Below is a small trained network, with its code and all its weights. Each question gives an input and a target symbol and asks what happens when units are switched off, that is, made to give their printed mean instead of their output.

import numpy as np


def w(rows, s, z=0):
    codes = np.array(rows[::2]) - 128.0
    scale = np.full(codes.shape[1], s)
    scale[-1] = z or s
    return codes * scale


def f(y):
    return y / 2 * (1 + np.tanh(0.7978845608 * (y + 0.044715 * y**3)))


def softmax(a):
    e = np.exp(a - a.max(-1, keepdims=True))
    return e / e.sum(-1, keepdims=True)


def log_softmax(a):
    a = a - a.max(-1, keepdims=True)
    return a - np.log(np.exp(a).sum(-1, keepdims=True))


def net(x, mask):
    ids = ['ΠΣΦΨαγεζθμω'.index(c) for c in x.split()]
    T = len(ids)
    res = E[ids] + P[:T]
    u = 0
    for l in range(2):
        q, k, v = (res @ M[l].T for M in (Q, K, V))
        z = softmax(np.where(np.tri(T) > 0, q @ k.T / 4**0.5, -1e9)) @ v
        res = res + np.where(mask[u], z, O[l][:, -1]) @ O[l][:, :-1]
        u += 1
        y = f(res @ A[l][:, :-1].T + A[l][:, -1])
        res = res + np.where(mask[u : u + 12], y, B[l][:, -1]) @ B[l][:, :-1]
        u += 12
    return log_softmax(res[-1] @ U[:, :-1].T + U[:, -1])


Q, K, V, O, A, B = {}, {}, {}, {}, {}, {}
E = w([
[247,115,106],'Π',
[201,158,116],'Σ',
[32,152,134],'Φ',
[147,123,105],'Ψ',
[148,117,95],'α',
[184,147,104],'γ',
[153,152,111],'ε',
[136,117,115],'ζ',
[157,141,109],'θ',
[163,104,143],'μ',
[157,133,105],'ω',
],0.016)
P = w([
[194,154,29],'0',
[157,186,178],'1',
[194,2,58],'2',
[58,203,32],'3',
[163,166,214],'4',
[208,32,41],'5',
[2,188,40],'6',
[166,149,251],'7',
[235,62,15],'8',
],0.0089)
Q[0] = w([
[29,209,233],'0.h0',
[202,141,124],'0.h0',
[47,79,254],'0.h0',
[70,221,248],'0.h0',
],0.006)
K[0] = w([
[1,133,133],'0.h0',
[144,72,78],'0.h0',
[42,104,105],'0.h0',
[34,148,145],'0.h0',
],0.0088)
V[0] = w([
[3,187,253],'0.h0',
[150,158,229],'0.h0',
[152,96,189],'0.h0',
[185,145,27],'0.h0',
],0.005)
O[0] = w([
[5,152,110,1],'0.h0',
[99,105,175,105],'0.h0',
[215,95,80,122],'0.h0',
[113,248,87,200],'0.h0',
],0.0031,0.0091)
A[0] = w([
[78,210,189,109],'0.n0',
[163,175,81,164],'0.n1',
[156,171,246,128],'0.n2',
[161,214,106,170],'0.n3',
[88,83,55,161],'0.n4',
[131,126,97,175],'0.n5',
[92,253,208,137],'0.n6',
[156,40,208,186],'0.n7',
[108,99,237,170],'0.n8',
[29,27,41,2],'0.n9',
[165,38,59,220],'0.n10',
[160,180,255,130],'0.n11',
],0.0095,0.0047)
B[0] = w([
[94,154,190,142],'0.n0',
[108,158,193,222],'0.n1',
[113,41,212,151],'0.n2',
[59,149,116,213],'0.n3',
[176,123,122,149],'0.n4',
[154,186,110,163],'0.n5',
[17,206,178,157],'0.n6',
[191,89,73,156],'0.n7',
[101,1,199,132],'0.n8',
[146,72,88,132],'0.n9',
[159,243,119,254],'0.n10',
[185,60,244,156],'0.n11',
],0.0065,0.0088)
Q[1] = w([
[164,170,199],'1.h0',
[214,26,16],'1.h0',
[98,114,101],'1.h0',
[255,123,119],'1.h0',
],0.0071)
K[1] = w([
[86,100,93],'1.h0',
[127,28,249],'1.h0',
[150,166,121],'1.h0',
[184,1,216],'1.h0',
],0.006)
V[1] = w([
[83,139,27],'1.h0',
[103,109,82],'1.h0',
[159,215,138],'1.h0',
[20,160,255],'1.h0',
],0.0092)
O[1] = w([
[147,213,145,36],'1.h0',
[104,189,77,57],'1.h0',
[187,133,200,254],'1.h0',
[2,131,200,119],'1.h0',
],0.0095,0.0085)
A[1] = w([
[190,51,172,13],'1.n0',
[55,79,142,3],'1.n1',
[77,168,66,137],'1.n2',
[166,92,129,79],'1.n3',
[178,210,10,151],'1.n4',
[188,99,64,118],'1.n5',
[142,59,2,14],'1.n6',
[213,211,147,170],'1.n7',
[192,135,122,150],'1.n8',
[47,94,151,29],'1.n9',
[99,130,153,53],'1.n10',
[218,108,28,174],'1.n11',
],0.0081,0.0031)
B[1] = w([
[186,161,91,197],'1.n0',
[116,1,89,144],'1.n1',
[140,177,66,135],'1.n2',
[163,157,110,162],'1.n3',
[53,165,138,208],'1.n4',
[122,164,129,189],'1.n5',
[106,99,40,145],'1.n6',
[69,82,107,247],'1.n7',
[105,153,106,204],'1.n8',
[171,93,119,150],'1.n9',
[161,125,130,134],'1.n10',
[118,151,152,232],'1.n11',
],0.009,0.016)
U = w([
[81,214,111,122],'Π',
[84,164,105,185],'Σ',
[161,67,142,88],'Φ',
[124,85,53,15],'Ψ',
[77,81,151,110],'α',
[164,125,2,33],'γ',
[121,135,233,174],'ε',
[105,135,92,254],'ζ',
[159,127,157,238],'θ',
[221,129,145,77],'μ',
[130,143,113,100],'ω',
],0.0097,0.0043)

Each question gives the input, a string of symbols that net reads in full, and the target symbol t.
The units are the heads (4 rows each of Q, K, V and O) and the neurons (one row each of A and B). Each row of codes is followed by its name. A weight is (code - 128) times the scale printed after its matrix; where a second scale follows, it is the last column's (O, A, B and U).
mask holds one flag per unit, layer by layer, with each layer's heads first. A switched-off unit (its flag False) gives its mean, the last column of its rows in O or B, instead of its output. The means were averaged over made-up inputs and are rounded, as every weight is.
A unit's drop is (log p(t) with every unit on - log p(t) with that unit switched off) / (log p(t) with every unit on - log p(t) with every unit switched off).
The circuit of an input: a set's keep is (log p(t) with only the set's units on - log p(t) with every unit switched off) / (log p(t) with every unit on - log p(t) with every unit switched off). Starting from the 12 units with the biggest drops (on a tie, the unit counted first), units are removed one at a time, each time the one whose removal leaves the highest keep (on an exact tie, the one counted first), for as long as the keep stays at least 0.8.
units of the circuit, in order: the units of the circuit, biggest drop first
most important unit: the unit with the biggest drop
k most important neurons: the k neurons with the biggest drops, biggest first
drop of u: that unit's drop, to one decimal
input Π Φ Φ Φ θ Π θ Π Σ, target γ: 3 most important neurons	(0.n11, 0.n6, 1.n6)
input Σ Π Π ε γ, target μ: units of the circuit, in order	(1.h0)
input ζ α Π θ ζ θ Φ Π γ, target γ: units of the circuit, in order	(1.h0, 1.n6)
input Π Φ Φ Σ Π Π Π θ, target μ: units of the circuit, in order	(1.h0, 1.n4, 0.n11)
input ε ζ Σ Π ζ Π Π Π Φ, target γ: units of the circuit, in order	(1.h0, 0.n6)
input μ γ Π ζ Σ, target μ: units of the circuit, in order	(1.h0, 0.n11)
input α Ψ Φ θ Φ ε ζ Φ Φ, target α: 2 most important neurons	(0.n6, 0.n3)
input μ Π ε Φ Π Π Π Π μ, target γ: units of the circuit, in order	(1.h0, 1.n6, 0.n7)
input θ Π ζ, target γ: units of the circuit, in order	(1.h0, 1.n6, 0.n6)
input α ω ε Σ α Π Π Π θ, target γ: units of the circuit, in order	(1.h0, 1.n6, 0.n6)
input ε Φ ζ Π, target Π: 3 most important neurons	(0.n1, 0.n11, 0.n3)
input Σ θ Π Π ω ζ α Π Π, target γ: units of the circuit, in order	(1.h0, 1.n6)
input Π α Ψ Φ θ, target ε: 2 most important neurons	(0.n6, 0.n1)
input Π γ ω Π Π ε, target γ: units of the circuit, in order	(1.h0, 0.n6)
input μ Π α α μ, target Φ: 3 most important neurons	(0.n7, 0.n10, 0.n11)
input Π α Σ, target Π: most important unit	1.n4
input Φ ζ Π α Φ θ, target α: 2 most important neurons	(0.n8, 1.n1)
input ε Φ ω, target α: 2 most important neurons	(1.n1, 0.n8)
input Π α ω, target Π: 2 most important neurons	(1.n4, 0.n10)
input α α Σ θ α Ψ μ Π, target μ: most important unit	1.n0
input Ψ Π μ Π γ, target μ: 2 most important neurons	(0.n10, 0.n11)
input Π Φ Π Φ ε Σ Π μ, target Φ: 3 most important neurons	(0.n7, 0.n10, 0.n1)
input μ ζ Π Π Π γ ε Π, target μ: 2 most important neurons	(1.n0, 0.n11)
input μ Π ζ Φ ε, target ε: drop of 0.n1	0.0
input α Π ε ε Φ ε, target α: drop of 1.n1	0.2
input Π Π ε, target γ: drop of 1.h0	1.4
input Π γ Ψ Φ Π Σ Π Φ Ψ, target α: drop of 1.n10	0.0
input ζ α Π ε ζ, target μ: most important neuron	(1.n4)
